15	34	173	79	27	-184	-9	-152	80	-245	-226	51	84	11	146	-216	-376	-169	-84	14	-78	-133	101	-158	-44	26	-57	49	-23	-69	-270	-123	22	96	155	-43	110	-48	-160	-499	33	131	-118	-225	-290 -> pon
33	234	-216	-135	14	75	119	-200	-93	65	-118	134	-297	-117	62	-16	-275	-19	-21	40	-77	175	118	166	-2	119	-153	-106	122	49	-196	491	-177	110	-47	-259	-227	129	70	95	73	28	262	-123	1 -> bik
-28	174	116	-106	182	-130	8	-287	-158	164	-93	41	18	91	442	12	-363	-176	128	-10	-229	231	141	93	-145	103	-443	-16	-24	119	33	239	-46	83	-23	-130	-237	155	-116	-134	3	101	-10	-261	-403 -> pim
45	-95	3	-95	121	6	-304	92	-436	-124	53	144	-177	302	-479	204	-6	-165	-146	300	-92	-193	-114	463	35	-326	-146	-172	-165	180	360	155	-66	268	-240	-25	290	139	119	68	303	232	233	-250	169 -> Lela
-498	-5	-132	-37	-128	0	52	391	-216	79	130	-205	-276	75	-156	28	412	-15	20	-117	-72	-4	-39	-145	-106	211	80	-112	-265	161	-180	-53	-70	-10	134	-223	108	-60	17	288	-87	-198	-117	-135	198 -> pim
113	59	-178	-139	92	139	242	-427	105	101	141	-245	127	-107	306	647	-645	501	556	-324	38	219	96	89	80	124	444	-190	31	0	22	2	-426	-94	76	388	-324	-89	-54	348	445	419	88	401	268 -> Duf
-392	-356	33	361	-43	-361	-200	160	-196	81	-136	295	301	451	-65	64	81	-305	105	-376	-671	-297	-126	-94	-21	367	-298	-122	161	12	172	212	34	44	-31	-28	251	212	304	23	-210	-499	-182	-233	237 -> pim
16	245	140	-95	366	-342	-346	-73	-474	-26	-326	176	307	190	437	-53	-607	-181	363	24	104	66	237	359	30	362	-304	-172	135	181	-167	-7	-171	-75	140	-108	-12	264	-237	-432	176	9	-214	-466	-199 -> bik
-2	-123	27	302	182	-188	-251	249	181	-114	-59	389	-20	-653	-313	523	-807	406	163	-163	-123	-232	-57	403	72	-7	-273	-53	-331	-87	-509	326	-280	32	-132	-130	90	158	317	615	-120	-680	357	506	-119 -> pim
-149	9	140	-174	146	-64	10	-58	-145	-55	-103	65	-102	164	209	-60	-95	-114	30	8	-261	-15	51	173	-42	53	-382	-68	-46	176	-278	237	34	149	-50	-236	31	80	-199	-156	76	-63	12	-212	-187 -> pon
-180	510	248	21	274	102	27	-426	-657	88	-34	-53	56	89	280	137	-402	-197	80	17	-210	644	12	175	111	317	-78	-96	-334	82	51	499	-186	226	79	-274	-131	-51	-378	49	253	18	175	-61	-341 -> Buzit
-113	-88	29	-40	59	-98	-40	-70	-151	-7	-59	-3	194	23	70	-42	-220	-129	0	-47	-117	83	87	107	-55	82	-197	83	112	19	34	6	-4	39	-58	47	-49	78	-46	-193	80	-27	-42	-92	-87 -> soke
-52	-35	18	3	167	-98	16	42	-255	41	-150	46	-304	422	125	189	15	0	142	-141	-96	-88	-126	154	-125	195	-115	-245	-66	-8	164	123	10	-166	27	-1	-77	132	162	21	72	13	47	-97	36 -> Buzit
65	218	-1	-123	219	-18	-132	-388	-118	48	-11	48	87	36	136	162	-366	-86	25	-111	-178	246	108	104	-10	17	-152	-7	76	53	-8	230	-89	136	8	100	-43	38	-18	-44	295	67	20	-87	-25 -> Lela
383	115	-78	262	47	-95	-34	401	107	58	52	-99	34	-27	-395	-44	-203	-137	-560	145	54	157	-124	6	-40	249	10	180	65	-410	206	21	16	328	-245	99	-163	106	375	157	208	32	415	-59	-118 -> pim
119	50	-48	-114	78	-69	-3	-38	8	43	94	-98	-105	-85	-59	21	-86	-100	-71	-7	-51	140	56	10	-73	-53	-154	74	-24	-19	55	15	-116	78	14	37	-78	-72	-90	-45	78	49	78	-84	-43 -> pim
22	-16	-11	-372	225	247	317	36	-67	30	-87	-241	92	-14	362	92	-194	-28	-176	-72	-1	511	-58	-72	-25	100	-183	219	-11	77	312	466	223	237	-24	164	-184	-36	-226	-205	224	23	242	-92	55 -> soke
319	745	-143	-514	93	361	-57	378	-537	101	-57	-80	-775	-49	-106	460	-379	-57	-301	214	538	691	224	393	-70	468	-19	-222	-582	-87	-186	201	243	345	241	-422	-161	119	-355	48	256	354	402	-74	-352 -> pim
56	-24	124	-160	264	-52	-185	49	-13	537	-117	388	-175	234	219	267	-156	-23	-236	-115	-52	-31	-303	174	173	305	-554	-17	-139	234	-94	793	258	64	-141	155	-226	310	157	28	-111	236	201	-24	265 -> Lela
79	60	85	100	173	-85	-318	388	-20	19	-266	186	116	397	-14	152	-729	175	-233	-615	-318	-105	-301	110	-174	223	-231	-236	169	191	-471	397	584	0	323	236	382	190	219	-23	216	-244	23	-253	228 -> togiv
-9	-18	-17	79	14	-102	232	81	31	164	31	-176	-24	82	-68	50	18	61	-102	-61	-73	-39	-11	-39	58	52	208	62	110	-133	-64	-1	-242	114	-14	84	-7	100	96	156	-107	96	-39	58	-28 -> togiv
170	125	-116	-172	86	298	12	103	-52	-262	-85	20	-106	-122	267	29	-282	79	155	162	113	287	1	163	-154	51	77	-221	-366	308	-149	134	-26	-67	-101	-85	-95	-76	-373	-245	-156	7	239	-22	33 -> pim
113	44	-212	-339	151	-287	20	176	-49	60	-20	117	-71	-101	74	51	-429	43	2	-16	-63	144	103	26	-95	31	-265	90	203	143	-93	175	-25	68	-181	-313	-164	274	-184	-52	24	-136	169	-179	32 -> Duf
46	120	92	-186	-22	176	138	-78	51	-78	-121	-3	-91	-21	383	-18	-55	-57	88	-100	-65	229	57	129	-35	199	14	-121	267	-104	-119	238	115	-68	39	158	-55	26	-7	-33	54	-12	-78	-143	165 -> pim
-73	159	-44	-220	27	109	249	-271	130	93	-195	194	-30	-55	180	144	-79	-20	-128	-103	-215	42	96	175	104	81	-72	71	188	31	-171	386	-229	87	111	-78	-278	-63	-103	-135	-163	-117	-128	0	55 -> bik
-306	-52	-115	67	-203	-36	-36	427	-48	-87	196	106	-345	-188	-134	-87	-39	136	567	280	-221	-11	291	63	-338	-121	-272	-124	52	40	-158	-190	-249	-63	-135	-384	-203	123	227	309	195	-49	202	-109	292 -> Lela
157	162	47	75	103	-104	194	95	-114	125	-116	39	-358	-85	-72	-117	-56	32	155	-36	12	-231	66	151	11	199	67	-11	28	-223	-100	-70	-382	180	71	-69	-123	184	-110	182	-184	159	90	44	-122 -> pon
112	164	-66	-335	50	121	176	-469	21	-98	-180	-142	-52	-2	218	135	-120	-8	180	-93	199	286	142	367	-19	83	123	-111	-28	25	74	-14	66	-157	54	177	-150	-128	-297	-300	28	173	-10	36	-345 -> pon
282	199	-105	183	-100	66	-38	-30	-80	-83	201	-102	-119	-191	-81	-142	-50	-56	-339	265	-5	129	-50	-80	25	-207	327	-19	10	-125	224	-158	-337	96	-234	-186	2	5	148	241	12	213	229	-80	18 -> Buzit
135	60	-54	-140	150	-28	68	-206	34	-66	-78	43	50	-89	371	29	-255	-50	163	-32	13	203	137	-12	-22	189	7	-75	59	42	-127	138	-1	28	-26	-118	-202	8	-281	-139	-94	-35	33	-116	-222 -> Lela
-67	107	-90	12	49	135	-76	-223	-151	-174	-79	-42	-3	-55	292	15	-275	-24	-25	-29	60	245	25	118	38	42	45	-57	-4	78	-18	237	96	22	-185	-43	-61	-58	69	-16	80	-72	7	-99	-138 -> Duf
-119	-117	70	28	-60	-6	-174	381	-191	135	-56	197	-544	-20	-390	-56	24	46	-140	288	-86	-293	55	98	-159	-157	-281	-228	-352	21	-258	-110	-154	47	-127	-224	174	249	233	185	-216	191	200	49	2 -> pon
-392	76	233	243	41	-202	-57	-44	-173	118	111	-10	-222	92	-148	-266	386	-223	297	176	56	-347	49	-40	74	148	-61	-150	-259	-153	-113	-350	-195	-74	-6	-150	202	106	-54	-14	-159	-99	-201	-163	11 -> soke
-218	-197	43	-183	99	-92	236	-27	118	-18	-139	-186	-255	-58	338	-7	337	38	87	-100	82	-169	-59	27	139	-38	-88	152	-41	189	-40	221	43	84	-142	6	-43	-91	-106	-53	-64	97	-121	149	-232 -> togiv
-34	-11	35	-221	52	39	145	-223	-92	100	-52	-20	83	98	117	-22	-27	-133	103	82	-33	11	-41	292	94	31	-91	-63	134	58	64	214	-50	160	80	38	-153	71	-131	-152	-79	181	68	-154	-171 -> pon
201	-210	-178	-275	65	10	320	-78	68	-163	-77	-210	256	-423	307	173	-474	50	31	-249	41	256	133	198	-141	84	113	12	254	5	211	-56	73	-76	104	272	-296	-182	-280	-344	142	-302	195	-31	-256 -> togiv
-86	134	-86	-133	71	-130	11	-68	-251	49	-124	127	147	136	328	-75	-147	-162	166	107	-181	63	156	181	-130	66	-162	-95	240	101	161	162	-172	1	-44	-174	-283	122	-31	-137	-113	-29	30	-328	-109 -> bik
33	87	-14	-138	49	-66	146	-43	38	-57	-53	-114	72	-98	334	-5	-68	-2	175	42	24	238	86	-64	-44	96	-76	63	-25	99	119	-22	67	47	-23	-118	-245	-80	-232	-130	2	-34	-30	-115	-290 -> soke
480	56	-190	46	189	133	-102	93	60	25	-54	-40	284	256	185	-51	-44	-60	39	232	-26	301	-178	139	-71	62	61	-99	120	153	324	369	-124	228	-347	236	-216	-11	241	78	95	345	426	-328	148 -> pim
-277	-85	231	73	8	-127	160	-197	-128	129	-155	-50	320	16	440	-140	134	-149	245	-117	124	-142	105	252	76	187	-48	38	246	-69	22	-17	58	-192	-38	145	-71	67	-72	-151	-106	-199	-287	-95	-353 -> bik
94	-2	235	398	157	-372	-151	295	75	-84	-68	218	-113	-150	-301	82	-200	189	43	329	-23	-286	-32	132	26	18	-262	209	-81	-70	53	4	-277	159	-432	-35	49	351	20	218	23	-135	-109	101	1 -> togiv
-8	64	-66	-250	-68	183	107	-10	-97	-13	-153	8	-52	-97	133	101	-188	-7	-39	-114	31	189	137	192	-89	100	-63	-28	14	119	-10	150	82	74	78	16	-162	25	-114	-260	16	22	109	-105	27 -> Lela
-313	-297	-56	-400	49	154	-403	155	-242	-248	23	280	7	121	4	-166	126	-128	655	52	-171	-59	248	-66	-32	-37	-295	-232	71	414	-349	12	-51	-37	-11	-279	260	182	-233	131	133	-187	21	-260	457 -> Duf
-4	38	69	14	208	-77	-101	-32	-251	-116	19	-118	78	-29	150	-23	-186	-90	180	193	-145	196	133	164	-149	102	-188	-81	-88	107	-31	-38	-143	101	-111	-67	-61	-39	-48	52	352	26	69	-128	-194 -> pim
-90	-12	18	48	-74	-85	3	141	17	180	50	81	-212	68	-108	-10	122	23	16	-103	-127	-192	7	70	-8	-61	-68	-20	135	34	-74	2	-221	-41	-84	-91	-42	195	136	162	-163	-15	-68	57	205 -> bik
56	33	-34	0	-14	-2	-23	-9	-31	-28	-12	-20	86	-21	70	14	-273	-107	29	29	-91	114	169	-6	-144	75	-74	-46	19	8	-88	-27	0	48	17	11	-127	7	-12	-105	76	-18	66	-137	-85 -> Buzit
54	79	-73	-24	87	17	57	-99	84	81	-68	98	-3	-178	312	115	-325	-18	23	-59	-57	144	195	164	-6	151	-127	-55	21	110	-312	265	-74	74	73	-181	-211	-4	-103	-140	-115	-121	19	-29	-160 -> Buzit
15	2	66	24	119	-167	-234	188	-47	-18	138	17	119	78	-164	126	-161	76	-77	28	-82	-111	-117	12	-20	-115	-78	-78	-67	98	-25	-8	148	69	-18	-20	198	61	32	97	164	-70	69	-25	137 -> togiv
112	250	240	-230	471	-99	5	-555	-144	104	-45	125	-145	431	324	429	-239	72	63	-98	-270	370	-219	274	-5	61	-109	-310	64	214	146	831	-45	-6	73	103	-156	62	-174	23	328	228	88	-139	136 -> pon
-395	-136	219	-82	267	-307	-55	-123	-135	107	-165	-85	-191	213	133	-99	26	-91	355	-22	-168	-3	102	22	20	-87	-445	254	-128	107	-255	86	-44	-247	-222	257	401	171	-10	5	81	-15	-129	-52	-65 -> togiv
-295	-34	90	-35	44	-101	-13	143	-145	197	-26	62	-49	293	176	83	93	-97	190	-288	-87	-214	-16	48	130	129	-20	-5	159	-16	10	55	-185	23	-31	-38	7	199	-33	68	-108	7	-140	-30	107 -> bik
-173	-304	307	-303	21	-12	165	-117	40	166	-267	-72	89	-201	58	-199	-14	168	268	100	155	-113	153	-7	77	-207	-255	-57	310	141	-48	-22	466	-41	-71	320	143	184	-267	-195	-75	-24	-255	138	-165 -> Buzit
-644	-37	384	111	108	-307	-502	184	-184	-21	183	290	-421	137	231	-91	-9	-275	665	10	-164	-196	407	-82	-111	117	-421	-78	-306	127	-433	-296	61	-286	94	-253	190	253	-144	-51	-212	-188	-256	-270	244 -> Buzit
25	141	104	-61	106	-165	-13	-245	-107	74	-110	156	-12	44	217	-170	-197	-74	-164	-7	-223	29	-22	-150	-85	-85	-376	-48	98	180	-129	425	246	37	-82	-94	-5	115	105	-68	58	-124	-80	-306	28 -> bik
-98	114	41	-171	75	84	171	-53	-226	74	-206	-12	-33	-57	322	171	-292	7	228	-101	-97	371	219	-13	-150	239	-74	-69	-47	-38	-81	225	22	2	-15	81	-85	78	-133	31	107	-14	22	90	-143 -> soke
-89	166	55	-27	-1	165	115	-258	-15	-99	-151	-51	-50	-40	428	85	-110	-125	176	28	-47	219	178	226	-77	47	-106	-36	29	62	42	199	26	2	111	-45	-214	-93	-66	-282	64	-105	38	-110	-237 -> Buzit
-139	103	24	-127	230	-366	-61	184	-134	7	-46	89	-148	155	232	112	-148	92	399	-114	-204	-47	56	46	-124	105	14	-129	83	101	-102	44	-349	-6	-111	-192	-12	213	-101	197	-4	115	-17	-127	110 -> soke
233	81	-171	-256	-1	177	156	-183	190	-145	-190	248	38	-473	209	55	-358	168	-18	-26	31	160	159	155	24	134	-130	155	-39	256	-250	264	61	181	-36	-125	-402	-54	-301	-234	-71	-129	138	110	-61 -> pon
-313	-222	164	-9	189	-229	60	302	-221	286	-44	19	-101	256	-36	42	114	-158	-43	104	-129	-117	0	193	-83	109	-393	85	-101	-81	69	136	-107	5	-155	37	-25	190	17	92	-181	-10	-101	-113	-165 -> pon
-107	-87	128	370	-42	20	-421	177	-209	-152	137	5	185	376	-170	-61	250	-34	-150	-22	-110	-337	-274	80	31	-65	-129	-105	0	149	200	-51	144	-83	128	-59	173	35	354	247	146	-230	-87	-157	247 -> bik
56	39	-27	45	108	-223	-24	83	-167	103	58	-12	-30	129	-156	-66	-156	-122	22	80	-112	-68	11	37	21	94	19	0	-89	-94	-53	-163	-246	67	-29	23	87	83	-14	-7	-20	133	76	-84	-41 -> Duf
-158	13	-4	71	-59	-43	-138	40	-213	-35	172	-26	43	216	-137	-53	355	-117	-194	19	-132	-131	-212	-30	-186	-7	-85	-45	-58	36	343	-135	-73	37	-179	-94	-96	107	238	126	-16	-91	-136	-202	119 -> togiv
-1	-85	-36	-69	136	-32	-31	-66	-111	-35	-59	-34	375	10	262	-212	-246	-156	-26	-70	-41	135	23	-9	-86	27	-97	-6	222	61	62	182	321	-71	-18	80	36	41	-51	-81	-26	-176	44	-203	-74 -> pim
116	4	-225	35	171	-73	9	238	-184	-150	108	-328	-174	61	-350	178	-323	-9	-4	153	323	107	65	351	-58	420	267	11	-212	-30	-189	-387	-386	178	-169	-179	-95	141	-85	115	433	290	202	-197	-86 -> Buzit
-77	84	-6	56	44	90	-184	113	-37	88	224	134	-109	-116	259	145	-146	186	-113	-120	-237	-26	-58	-125	-123	-176	42	-210	47	323	-163	283	54	69	-21	-189	33	106	49	319	-62	-141	-4	-62	383 -> togiv
-14	182	17	-16	141	-116	15	-260	170	-35	129	-151	187	-26	384	125	-356	-61	161	-32	-60	343	140	-8	50	189	202	-70	147	32	-259	84	58	80	14	-9	-32	49	-243	-100	-6	-87	-70	-100	-181 -> pon
-72	-85	192	287	31	-145	-287	351	129	-179	249	80	-26	454	337	178	-5	114	388	38	-379	69	-87	-459	-56	86	-229	-175	-266	215	-286	275	290	-131	-104	95	340	115	196	346	149	-309	-183	-260	451 -> Duf
-66	-3	20	-279	404	-183	-160	196	-111	-13	-63	-34	-144	165	-169	4	-228	-351	50	74	-120	77	96	257	95	242	-194	-147	-119	-260	-91	81	160	161	73	173	622	66	-257	-84	131	-10	203	-108	-212 -> Buzit
260	208	-94	-324	-78	-48	188	-126	283	150	-237	72	115	-203	330	-74	-46	21	-147	-186	33	1	168	-53	-162	141	5	14	305	6	-247	35	49	-80	189	112	-197	-17	-199	-410	-238	10	-92	-115	34 -> togiv
-162	-209	-63	-78	13	-61	-28	127	37	-25	-33	-4	267	-141	165	-48	-186	-48	378	20	-320	26	155	-27	-184	129	-218	5	232	-17	-186	-288	-68	19	-101	-34	-73	-21	-74	-119	134	-151	59	103	-13 -> Lela
364	18	-306	-295	44	152	61	12	-41	-22	-138	-66	190	-134	-6	228	-479	130	-137	-198	124	326	29	147	-111	148	119	-135	214	81	-39	303	37	135	14	145	-65	-1	-80	-22	270	26	219	-109	78 -> Duf
-155	-112	32	-24	133	-147	4	109	-196	179	-6	-18	57	146	132	-9	-27	-3	116	-139	-91	-82	8	-27	-4	131	-75	-64	7	56	-122	92	-98	-46	-6	-13	32	170	29	275	-35	-9	-19	-76	-26 -> pon
-280	18	-195	-604	-56	-111	-38	-182	-224	321	-172	346	338	181	-229	109	-899	-165	-213	-666	-738	164	171	161	-443	184	-708	-74	563	-195	-172	370	203	102	-36	114	41	400	46	-261	117	-237	168	-287	376 -> Duf
-191	94	88	-70	176	-133	-137	-187	5	124	165	65	-232	117	239	385	-193	-54	13	-196	-230	5	-60	45	126	49	-200	-161	-292	178	-156	391	5	2	96	-92	172	20	-123	48	24	-42	-23	-26	122 -> Buzit
-98	139	-27	-373	49	109	-10	84	-221	106	3	59	-94	-9	76	145	-262	-62	-100	-25	-180	228	126	148	-126	30	-220	-159	-30	182	-135	245	43	146	120	-164	-83	103	-161	-134	36	-34	154	-121	102 -> Buzit
-259	-69	-111	-180	174	-213	54	280	-146	267	107	-39	-117	121	162	49	182	42	99	-27	-160	-64	-51	-98	79	21	-247	77	-105	266	32	226	-126	136	-274	-168	-69	165	102	311	39	25	4	-4	173 -> Buzit
-89	-112	50	-184	297	-120	-54	114	-156	61	118	-81	-133	354	320	222	-126	-48	280	-86	-43	108	-87	38	88	105	-22	-82	-116	108	89	27	45	-6	-136	19	51	171	-194	19	-20	170	-6	-51	-3 -> Lela
284	-51	88	623	95	-190	264	249	423	474	-220	-8	237	53	210	-336	54	156	137	5	152	-385	177	-255	-167	41	353	237	483	-21	-267	-162	-321	-176	2	420	-169	360	75	-127	-404	44	-134	179	125 -> pon
49	-29	-209	70	-101	187	281	321	37	207	-21	-208	105	-99	60	-171	-119	-89	-256	-179	-87	130	235	-4	-242	194	-174	249	49	-74	-95	-59	-50	127	208	90	-298	-113	26	-213	-121	-90	51	28	-91 -> bik
-146	-151	156	161	74	-59	-17	-16	6	-61	-64	-78	74	124	222	109	26	-4	424	54	4	-164	56	310	85	23	-143	8	-81	69	194	-69	-184	-17	-166	125	-97	-22	49	26	196	142	-48	19	-193 -> soke
20	117	-113	-190	21	231	-129	16	-133	-84	-17	152	7	134	-70	85	-170	-31	23	-6	-44	145	-15	282	-17	201	-79	-297	-12	129	-175	177	99	27	136	-228	-75	1	-160	-100	65	-78	136	-104	149 -> Buzit
71	39	-30	-34	83	-29	5	108	-57	25	-108	76	101	135	-115	10	-295	-137	-113	56	30	175	-26	169	-62	256	-56	-146	50	-89	-84	169	7	-9	39	-24	-48	180	51	-76	-25	-70	91	-332	-89 -> Lela
-176	-152	182	-130	-15	133	-158	261	-146	33	108	-35	-141	-54	-78	220	-216	90	-21	48	-270	80	61	79	-215	-218	-305	-280	-348	158	-146	186	108	-28	142	103	329	18	114	130	117	66	206	126	281 -> Buzit
